In the rows, 128 means zero.
Each row has a class, written as a number after it.
[ 91 116 143  88 129 138 133 126 122 142 125 137 107 145 114 110 146 129
 117 143 121 142 128 154 146 149 133 153 115 183 143 119 161] | 2
[113  95  74  80 130 102 130 132  98 132 130 158  20 107 158 144 127 116
  60  99 103 247 125 156 142  79 169 179 114 127  97 129  67] | 2
[ 97 136 164 104 140 125 135 123 129 137 115 153 103 139 117 115 153 131
 114 115 175 157 117 158 111  86 125 183 121 133 101 143 134] | 0
[123  97 128 112 149 130 137 121 133 124 121 164 111 140 133 125 148 127
 128 109 152 161 116 132 120  73 148 163 130 141 119 130  98] | 0
[130 141 141 112 133 114 131 117 143 119 121 125 146 124 134 112 149 132
 128 100 165 178  99 151 122 110 164 168 122 124 120 135 146] | 0
[115  89 122 119  71 159 114 136 119 137 123  92 102 138 153 136 118 137
 123 136 110 142 148 134 130 224 130 121 120 135 137 128 123] | 1
[143  86 129 161  63 171 121  90 200 110  95  55 150 177 174 137 162 151
 145 122 182 143 111 149 111 150 251 179 158 159 105 119 141] | 2
[105 117 157 119  89 166 120 115 150 136 102  85 115 138 110 102 132 147
 125 143 129 121 133 159 124 202 148 152 125 160 149 127 172] | 1
[105 126 138 108 117 115 129 120 145 155 128 105  71 152 126 120 145 106
 116 123 193 191 131 130 119 127 178 187 131 169 110 125 156] | 0
[ 94 123 138 136  91 152 123 121 126 140 124  88 103 161 129 102 140 152
 108 134 180 138 157 133 107 209  65 148 137 131 138 135 116] | 1
[ 67  92 122  66  59 142 118 107 113 162 105  86  11 136 133 120 139 144
  51 135 113 214 148 187 136 182 172 194 122 173  93 129 151] | 2
[117  85 125 132  25 169 115 130 115 130 104  59 160 181 172 148 123 166
 142 108 109 156 159 183 150 252 114 124 109 122 172 134 130] | 2
[136 104 158 104 107 118 130 134 145 151 115 129 123 146 133 145 135 104
 119 122 154 144 110 130 147 116 186 151 130 167 100 128 179] | 2
[110 147 142 132  97 128 126 130 120 133 131 103 167 163 125 126 132 136
 128 130 138 113 148 147 151 181  60 124 127 133 144 129 157] | 1
[ 84 122 126 105 104 120 159 121 107 140 137 108  90 142 124 127 132 135
  75 148 115 150 144 149 162 158  72 134 132 155 114 123 138] | 1
[ 94 120 136 127  90 154 124 123 127 133 126  87 122 143 121 100 144 160
 106 153 129 116 141 136 137 186  77 139 138 155 126 133 143] | 1
[106  87 122 109  85 138 125 134 119 145 128 119  85 144 139 142 141 128
  97 130 143 152 146 129 138 204  92 135 130 144 102 134  99] | 1
[104 104 130 110 114 139 130 135 112 136 125 141 116 132 111 120 136 156
 114 135 116 139 133 145 140 139  88 134 119 134 125 137  99] | 1
[123 105 166  98  85 123 118 117 151 137  93 100 130  93 124 142 123 127
 109 129  99 109  89 167 160 129 229 139 129 154  79 127 218] | 2
[127 129 141 113 151 131 128 100 153 128 112 133 114 121 139 104 145 135
 124 109 142 164  96 158 115  81 204 184 123 137 117 124 140] | 0
[138 136 159 121 149 112 148 149 128 133 134 165 145 124 122 129 141 114
 146 112 165 133 112 114 104  82 117 134 116 106 116 145 115] | 0
[ 95  99 127 115  77 162 124 122 125 142 120 103 103 171 128 121 154 155
 113 124 143 155 152 161 148 189 111 163 120 157 142 133 125] | 1
[122 136 108  96 167 109 135  84 143 107 114 140  91 111 136 113 144 123
 100 103 122 208  86 169 141  61 219 197 118 142  81 121 139] | 2
[ 97 141 112 118 143 113 139 135  93 117 145 159 131 137 114 121 147 143
  93 154 124 109 143 128 164  92  23 117 137 145 128 125  90] | 1
[107 102 117 106  85 125 128 133  95 143 132 138 100 164 143 167 135 132
 100 128 115 160 152 160 167 128  89 136 130 142  97 142  95] | 2
[127 108 121 110  70 121 132 152  99 142 129 145 134 131 157 182 118 133
 113 102 118 158 131 142 153 148  84 109 113  92  99 152  95] | 2
[ 91 165 137 115 116 136 132 120 118 129 130 121 102 158 127 107 150 141
 111 128 138 154 153 156 128 155  92 166 112 150 154 127 120] | 1
